Below are the code and all the weights of a small trained network. Each question names an input and a class and asks about switching units off, where a switched-off unit gives its printed mean instead of its output.

import numpy as np


def w(rows, s, z=0):
    codes = np.array(rows[::2]) - 128.0
    scale = np.full(codes.shape[1], s)
    scale[-1] = z or s
    return codes * scale


def f(y):
    return y / 2 * (1 + np.tanh(0.7978845608 * (y + 0.044715 * y**3)))


def log_softmax(a):
    a = a - a.max(-1, keepdims=True)
    return a - np.log(np.exp(a).sum(-1, keepdims=True))


def net(x, mask):
    res = np.array(x, float).reshape(1, 5) / 4 @ E
    y = f(res @ A[0][:, :-1].T + A[0][:, -1])
    res = res + np.where(mask, y, B[0][:, -1]) @ B[0][:, :-1]
    return log_softmax(res[-1] @ U[:, :-1].T + U[:, -1])


A, B = {}, {}
E = w([
[104,248,98,188,45,153,110,143,134,77,133],'x0',
[110,90,113,141,89,150,155,143,214,162,55],'x1',
[193,152,64,137,170,138,194,211,161,166,171],'x2',
[141,115,127,123,127,145,101,152,114,132,119],'x3',
[163,145,124,142,129,92,112,122,136,142,104],'x4',
],0.017)
A[0] = w([
[118,160,127,124,154,123,102,108,69,108,186,157],'n0',
[165,119,129,100,138,148,97,115,201,177,137,112],'n1',
[150,142,93,99,187,64,94,122,41,122,254,57],'n2',
[154,192,84,158,175,122,180,230,117,153,196,6],'n3',
[92,134,120,165,126,165,123,154,91,91,117,135],'n4',
[134,55,132,69,147,67,148,121,105,110,126,169],'n5',
[126,150,69,159,181,109,142,152,106,123,154,103],'n6',
[139,84,88,96,157,166,145,149,197,221,124,119],'n7',
[79,147,147,141,54,136,54,109,154,112,129,95],'n8',
[144,59,111,100,211,134,208,177,233,179,105,130],'n9',
[225,192,56,86,180,160,194,213,166,93,172,140],'n10',
[139,154,87,177,139,81,142,108,94,164,102,118],'n11',
[127,57,122,75,176,109,170,131,135,129,118,107],'n12',
[79,211,177,150,80,90,88,123,82,73,127,125],'n13',
[159,70,155,130,166,114,114,94,90,140,138,103],'n14',
[130,103,154,95,136,74,151,93,30,126,141,79],'n15',
[129,103,99,107,116,106,166,176,174,222,149,127],'n16',
[119,181,36,193,38,143,151,176,114,55,103,20],'n17',
[97,207,158,135,143,149,50,85,58,80,115,130],'n18',
[124,203,94,127,65,150,127,159,141,108,118,51],'n19',
[130,198,64,168,18,160,101,175,184,47,145,167],'n20',
[54,87,198,112,112,131,47,7,118,109,12,112],'n21',
[157,39,211,31,219,89,147,76,105,174,129,159],'n22',
[32,92,77,169,68,161,133,136,207,195,5,74],'n23',
[130,155,116,130,123,90,146,62,166,154,130,116],'n24',
],0.0084,0.015)
B[0] = w([
[180,107,93,116,126,58,110,102,233,108,133,186],'n0',
[140,158,144,140,154,147,115,181,142,96,81,145],'n1',
[75,110,233,232,144,199,223,142,23,231,109,189],'n2',
[251,112,34,172,64,179,12,18,126,28,233,174],'n3',
[122,93,129,137,113,73,126,143,137,106,158,154],'n4',
[80,127,103,157,82,188,140,98,162,195,161,196],'n5',
[125,150,128,115,110,191,134,100,59,134,143,153],'n6',
[80,117,161,108,199,80,90,206,147,113,87,182],'n7',
[125,134,106,95,148,116,53,128,184,92,99,171],'n8',
[53,115,126,52,182,50,151,164,167,101,81,214],'n9',
[114,140,204,193,131,216,173,123,69,179,93,223],'n10',
[115,106,106,149,151,139,138,130,139,137,151,138],'n11',
[121,135,49,80,170,66,80,126,147,74,121,175],'n12',
[127,110,110,79,190,59,62,158,180,67,115,200],'n13',
[135,127,92,136,112,176,139,129,158,110,161,168],'n14',
[135,142,116,132,147,119,58,72,140,89,132,166],'n15',
[80,139,112,65,178,98,108,161,101,118,73,175],'n16',
[79,137,189,173,188,181,182,162,31,219,19,181],'n17',
[125,79,54,103,154,83,41,162,199,59,86,199],'n18',
[103,156,154,178,166,187,189,155,48,254,92,163],'n19',
[174,112,126,150,62,160,51,109,113,78,182,235],'n20',
[110,149,182,205,105,185,183,118,50,228,152,230],'n21',
[184,135,130,244,88,224,155,73,91,152,232,251],'n22',
[164,151,115,232,103,224,149,9,88,154,191,195],'n23',
[163,151,125,117,82,117,137,155,109,124,146,135],'n24',
],0.0078,0.022)
U = w([
[174,113,69,173,62,156,74,78,146,90,175,150],'0',
[87,116,158,180,117,160,188,163,106,196,92,254],'1',
[93,106,77,52,162,12,74,211,228,31,59,17],'2',
],0.011,0.00074)

Each question gives the input, the list of numbers given to net, and the class t.
The units are the neurons (one row each of A and B). Each row of codes is followed by its name. A weight is (code - 128) times the scale printed after its matrix; where a second scale follows, it is the last column's (A, B and U).
mask holds one flag per neuron, in row order. A switched-off neuron (its flag False) gives its mean, the last column of its row in B, instead of its output. The means were averaged over made-up inputs and are rounded, as every weight is.
A unit's drop is (log p(t) with every unit on - log p(t) with that unit switched off) / (log p(t) with every unit on - log p(t) with every unit switched off).
The circuit of an input: a set's keep is (log p(t) with only the set's units on - log p(t) with every unit switched off) / (log p(t) with every unit on - log p(t) with every unit switched off). Starting from the 12 units with the biggest drops (on a tie, the unit counted first), units are removed one at a time, each time the one whose removal leaves the highest keep (on an exact tie, the one counted first), for as long as the keep stays at least 0.8.
circuit, biggest first: the units of the circuit, biggest drop first
unit that matters most: the unit with the biggest drop
k most important neurons: the k neurons with the biggest drops, biggest first
drop of u: that unit's drop, to one decimal
input [-2,2,-8,-6,6], class 1: unit that matters most => n21
input [-7,-2,-2,-3,-1], class 0: 3 most important neurons => n22; n17; n10
input [-6,-8,2,-8,6], class 1: 4 most important neurons => n2; n20; n3; n18
input [-6,-1,-6,0,-3], class 0: 2 most important neurons => n22; n2
input [0,-6,4,3,-7], class 1: 2 most important neurons => n2; n10
input [-7,-3,-1,5,2], class 0: 3 most important neurons => n22; n10; n17
input [8,4,8,6,2], class 1: 2 most important neurons => n17; n10
input [5,2,3,7,6], class 1: 2 most important neurons => n17; n19
input [-4,-1,-3,-3,-4], class 0: 2 most important neurons => n2; n17
input [4,8,-1,2,-8], class 0: 2 most important neurons => n20; n23
input [7,3,3,7,-1], class 1: 3 most important neurons => n17; n19; n10
input [8,3,7,-2,-4], class 1: 2 most important neurons => n17; n19
input [-2,-8,4,-3,2], class 1: drop of n10 => 1.2
input [-6,7,7,-8,7], class 2: circuit, biggest first => n9
input [-7,-3,-5,1,-2], class 0: drop of n22 => 0.7
input [8,0,0,3,2], class 2: drop of n24 => 0.0
